Below are the code and all the weights of a small trained network. Each question names an input and a target symbol and asks about switching units off, where a switched-off unit gives its printed mean instead of its output.

import numpy as np


def w(rows, s, z=0):
    codes = np.array(rows[::2]) - 128.0
    scale = np.full(codes.shape[1], s)
    scale[-1] = z or s
    return codes * scale


def f(y):
    return y / 2 * (1 + np.tanh(0.7978845608 * (y + 0.044715 * y**3)))


def softmax(a):
    e = np.exp(a - a.max(-1, keepdims=True))
    return e / e.sum(-1, keepdims=True)


def log_softmax(a):
    a = a - a.max(-1, keepdims=True)
    return a - np.log(np.exp(a).sum(-1, keepdims=True))


def net(x, mask):
    ids = ['ΓΘΞΠΣβεζλ'.index(c) for c in x.split()]
    T = len(ids)
    res = E[ids] + P[:T]
    r = res
    for j in range(2):
        rows = slice(4 * j, 4 * j + 4)
        q, k, v = (r @ M[0][rows].T for M in (Q, K, V))
        z = softmax(np.where(np.tri(T) > 0, q @ k.T / 4**0.5, -1e9)) @ v
        o = O[0][rows]
        res = res + np.where(mask[j], z, o[:, -1]) @ o[:, :-1]
    y = f(res @ A[0][:, :-1].T + A[0][:, -1])
    res = res + np.where(mask[2:18], y, B[0][:, -1]) @ B[0][:, :-1]
    return log_softmax(res[-1] @ U[:, :-1].T + U[:, -1])


Q, K, V, O, A, B = {}, {}, {}, {}, {}, {}
E = w([
[191,105,112],'Γ',
[102,160,137],'Θ',
[164,141,48],'Ξ',
[106,91,135],'Π',
[96,51,160],'Σ',
[154,120,92],'β',
[157,50,136],'ε',
[77,117,4],'ζ',
[89,116,85],'λ',
],0.018)
P = w([
[254,188,144],'0',
[43,96,153],'1',
[209,87,42],'2',
[46,151,160],'3',
[204,82,60],'4',
[31,130,151],'5',
[215,89,88],'6',
],0.0077)
Q[0] = w([
[189,153,34],'H1',
[191,129,108],'H1',
[178,205,212],'H1',
[37,182,150],'H1',
[81,29,110],'H2',
[112,136,158],'H2',
[190,85,115],'H2',
[113,254,127],'H2',
],0.0092)
K[0] = w([
[89,190,132],'H1',
[243,116,25],'H1',
[152,126,254],'H1',
[140,186,183],'H1',
[111,64,104],'H2',
[192,168,65],'H2',
[220,80,166],'H2',
[123,185,156],'H2',
],0.0093)
V[0] = w([
[88,25,81],'H1',
[128,48,84],'H1',
[216,14,123],'H1',
[2,165,82],'H1',
[203,11,73],'H2',
[199,198,113],'H2',
[38,188,181],'H2',
[182,58,116],'H2',
],0.0088)
O[0] = w([
[96,86,89,225],'H1',
[117,2,146,211],'H1',
[191,117,228,207],'H1',
[65,152,27,134],'H1',
[163,118,64,255],'H2',
[166,174,56,75],'H2',
[144,88,181,52],'H2',
[181,30,89,199],'H2',
],0.0067,0.008)
A[0] = w([
[45,157,135,70],'N1',
[55,80,136,138],'N2',
[181,132,67,183],'N3',
[179,242,196,32],'N4',
[136,36,232,157],'N5',
[118,101,72,93],'N6',
[156,144,247,253],'N7',
[189,103,133,172],'N8',
[126,30,158,10],'N9',
[183,85,150,103],'N10',
[122,33,202,172],'N11',
[67,127,207,119],'N12',
[99,115,193,143],'N13',
[184,114,107,160],'N14',
[179,132,157,124],'N15',
[23,151,70,91],'N16',
],0.011,0.0026)
B[0] = w([
[87,163,253,136],'N1',
[149,222,197,188],'N2',
[66,191,121,184],'N3',
[175,187,194,132],'N4',
[182,132,138,247],'N5',
[175,235,95,186],'N6',
[222,15,128,149],'N7',
[8,89,211,189],'N8',
[115,140,99,239],'N9',
[95,105,152,197],'N10',
[175,142,89,248],'N11',
[124,208,207,140],'N12',
[210,178,127,142],'N13',
[33,155,110,179],'N14',
[36,123,147,144],'N15',
[160,119,161,171],'N16',
],0.0064,0.015)
U = w([
[69,25,142,125],'Γ',
[67,125,248,2],'Θ',
[154,116,52,54],'Ξ',
[147,124,168,171],'Π',
[207,165,177,82],'Σ',
[116,98,104,230],'β',
[170,57,130,136],'ε',
[100,186,157,45],'ζ',
[73,118,188,221],'λ',
],0.011,0.0047)

Each question gives the input, a string of symbols that net reads in full, and the target symbol t.
The units are the heads (4 rows each of Q, K, V and O) and the neurons (one row each of A and B). Each row of codes is followed by its name. A weight is (code - 128) times the scale printed after its matrix; where a second scale follows, it is the last column's (O, A, B and U).
mask holds one flag per unit, heads first, then neurons. A switched-off unit (its flag False) gives its mean, the last column of its rows in O or B, instead of its output. The means were averaged over made-up inputs and are rounded, as every weight is.
A unit's drop is (log p(t) with every unit on - log p(t) with that unit switched off) / (log p(t) with every unit on - log p(t) with every unit switched off).
The circuit of an input: a set's keep is (log p(t) with only the set's units on - log p(t) with every unit switched off) / (log p(t) with every unit on - log p(t) with every unit switched off). Starting from the 12 units with the biggest drops (on a tie, the unit counted first), units are removed one at a time, each time the one whose removal leaves the highest keep (on an exact tie, the one counted first), for as long as the keep stays at least 0.8.
units of the circuit, in order: the units of the circuit, biggest drop first
k most important neurons: the k neurons with the biggest drops, biggest first
which heads matter: for each layer, one digit per head in row order, 1 if its drop is at least 0.15 and else 0, layers parted by /
drop of u: that unit's drop, to one decimal
input Γ ε Γ Σ ε ε, target ε: units of the circuit, in order -> H1; N7
input Π Σ λ ε Π ζ, target ζ: units of the circuit, in order -> H1; N6; N2; N1
input Σ Θ ζ ζ Π, target Ξ: units of the circuit, in order -> H1; N6
input ζ β ζ Σ Π, target Ξ: units of the circuit, in order -> H1; N8; N6
input ζ Π ζ Γ ε, target Ξ: units of the circuit, in order -> H1; N6; H2
input ε Ξ ε, target Γ: which heads matter -> 10
input Σ ε Γ Σ Γ Π ε, target Γ: which heads matter -> 11
input Σ ζ Π ζ ζ β Σ, target Ξ: which heads matter -> 10
input ζ ζ Γ, target Ξ: 2 most important neurons -> N6; N2
input Π Σ ε Σ β, target Γ: 2 most important neurons -> N8; N2
input Π ζ Γ ζ β, target Ξ: drop of H1 -> 0.9
input λ ζ λ Θ, target Θ: drop of N9 -> 0.1
input ε λ λ Θ, target Θ: drop of H1 -> 0.6
input ε Γ ζ ζ ε, target Ξ: drop of N10 -> 0.0
